[80 37 56 -35 4 -2 -24 -71 65]
[58 47 73 -29 -17 84 -25 -103 58]
[48 99 39 -75 42 46 -35 -70 97]
[155 143 46 -117 77 300 21 -206 111]
[73 34 46 -52 42 88 -34 -124 69]
[62 40 63 -53 -9 40 -34 -101 66]
[226 228 139 -152 106 487 -20 -313 125]
|
[226 62 73 155 48 58 80]
[228 40 34 143 99 47 37]
[139 63 46 46 39 73 56]
[-152 -53 -52 -117 -75 -29 -35]
[106 -9 42 77 42 -17 4]
[487 40 88 300 46 84 -2]
[-20 -34 -34 21 -35 -25 -24]
[-313 -101 -124 -206 -70 -103 -71]
[125 66 69 111 97 58 65]

[-35 -38 -143 300 93 -38 265]
[-42 139 -293 -73 -150 139 -71]
[-48 54 -103 486 -3 54 10]
[128 -13 -214 -119 15 -13 -286]
|
[128 -48 -42 -35]
[-13 54 139 -38]
[-214 -103 -293 -143]
[-119 486 -73 300]
[15 -3 -150 93]
[-13 54 139 -38]
[-286 10 -71 265]

[52 -274 -9 -53 -3 44 5 -18 -275 -4 -267 324 -240]
[64 -94 -33 137 4 13 3 -13 -79 -6 -68 -24 92]
[59 -144 -16 99 44 37 -19 10 -158 29 -179 25 -10]
[86 -49 -95 80 -20 76 -90 -57 -26 -38 -19 302 -29]
[23 -42 -16 -40 -12 27 -21 10 -28 -15 -13 -243 284]
[7 -161 -29 25 -43 42 -30 0 -151 -36 -154 457 126]
|
[7 23 86 59 64 52]
[-161 -42 -49 -144 -94 -274]
[-29 -16 -95 -16 -33 -9]
[25 -40 80 99 137 -53]
[-43 -12 -20 44 4 -3]
[42 27 76 37 13 44]
[-30 -21 -90 -19 3 5]
[0 10 -57 10 -13 -18]
[-151 -28 -26 -158 -79 -275]
[-36 -15 -38 29 -6 -4]
[-154 -13 -19 -179 -68 -267]
[457 -243 302 25 -24 324]
[126 284 -29 -10 92 -240]

[136 -263 23]
[305 -551 427]
[-152 237 22]
[314 36 -107]
[154 -147 -503]
[105 242 -183]
[-39 -112 -11]
[205 205 -248]
[189 -188 -382]
[89 -91 -278]
[195 125 -64]
|
[195 89 189 205 -39 105 154 314 -152 305 136]
[125 -91 -188 205 -112 242 -147 36 237 -551 -263]
[-64 -278 -382 -248 -11 -183 -503 -107 22 427 23]

[-142 -28 -114 -81 -158]
[-41 16 99 -129 -12]
[-411 -33 32 -31 117]
[35 68 -63 4 21]
[-69 -66 -114 -37 101]
[-284 -68 -37 -143 -176]
[170 30 151 23 193]
[-104 -141 -101 12 122]
[-103 -16 231 -17 31]
|
[-103 -104 170 -284 -69 35 -411 -41 -142]
[-16 -141 30 -68 -66 68 -33 16 -28]
[231 -101 151 -37 -114 -63 32 99 -114]
[-17 12 23 -143 -37 4 -31 -129 -81]
[31 122 193 -176 101 21 117 -12 -158]

[-120 529]
[353 413]
[183 513]
[339 -425]
[-327 431]
[-175 -516]
[526 140]
[159 522]
[544 -12]
[-223 496]
[-542 49]
|
[-542 -223 544 159 526 -175 -327 339 183 353 -120]
[49 496 -12 522 140 -516 431 -425 513 413 529]
---
[94 -143 -114 -77]
[99 -104 -58 -37]
[22 421 427 -155]
[-15 5 1 10]
[-76 -115 210 3]
[-8 200 114 68]
|
[-8 -76 -15 22 99 94]
[200 -115 5 421 -104 -143]
[114 210 1 427 -58 -114]
[68 3 10 -155 -37 -77]

[-496 -129 210 -245 -10 -64 126 8]
[92 94 250 -153 44 -227 -3 -45]
[209 -118 294 -143 78 -382 0 -297]
[77 -12 175 -118 -75 -273 -361 -161]
[-125 -197 -361 -110 143 155 54 248]
[272 -102 -219 151 49 188 -72 308]
|
[272 -125 77 209 92 -496]
[-102 -197 -12 -118 94 -129]
[-219 -361 175 294 250 210]
[151 -110 -118 -143 -153 -245]
[49 143 -75 78 44 -10]
[188 155 -273 -382 -227 -64]
[-72 54 -361 0 -3 126]
[308 248 -161 -297 -45 8]

[-134 16 37 78 -39 128 -52]
[186 74 13 143 -13 77 62]
[24 80 57 264 -1 46 17]
[-140 73 50 404 -66 167 -27]
|
[-140 24 186 -134]
[73 80 74 16]
[50 57 13 37]
[404 264 143 78]
[-66 -1 -13 -39]
[167 46 77 128]
[-27 17 62 -52]

[435 -33 -17 -296 0 243 -63 240]
[-390 -28 -19 50 2 -104 -40 -192]
[392 -45 -19 68 1 -250 80 200]
[-416 -27 -20 98 3 -156 -22 -220]
[478 -34 -15 -155 0 3 -52 244]
[436 -50 -28 -38 4 3 118 220]
[-199 -52 -31 335 2 -438 108 -126]
[-216 -26 -20 -242 2 308 -78 -79]
[187 -57 -35 75 5 -7 269 94]
[211 -44 -30 -48 5 74 81 93]
[-209 -43 -27 -50 2 141 132 -69]
[364 -53 -24 134 1 -287 132 186]
|
[364 -209 211 187 -216 -199 436 478 -416 392 -390 435]
[-53 -43 -44 -57 -26 -52 -50 -34 -27 -45 -28 -33]
[-24 -27 -30 -35 -20 -31 -28 -15 -20 -19 -19 -17]
[134 -50 -48 75 -242 335 -38 -155 98 68 50 -296]
[1 2 5 5 2 2 4 0 3 1 2 0]
[-287 141 74 -7 308 -438 3 3 -156 -250 -104 243]
[132 132 81 269 -78 108 118 -52 -22 80 -40 -63]
[186 -69 93 94 -79 -126 220 244 -220 200 -192 240]

[7 -17 91 -265 -115 39 53]
[-73 -302 -44 -498 9 323 143]
[-108 29 102 -252 -127 7 38]
[-267 -113 49 -339 -85 130 73]
[-159 -62 448 438 80 -12 32]
[294 -337 -73 -535 19 348 157]
[-36 -47 208 290 87 10 151]
|
[-36 294 -159 -267 -108 -73 7]
[-47 -337 -62 -113 29 -302 -17]
[208 -73 448 49 102 -44 91]
[290 -535 438 -339 -252 -498 -265]
[87 19 80 -85 -127 9 -115]
[10 348 -12 130 7 323 39]
[151 157 32 73 38 143 53]

[-301 76 -118 149 137 -25 90]
[-44 74 -56 108 160 -84 55]
[169 14 -48 -60 77 465 -12]
|
[169 -44 -301]
[14 74 76]
[-48 -56 -118]
[-60 108 149]
[77 160 137]
[465 -84 -25]
[-12 55 90]
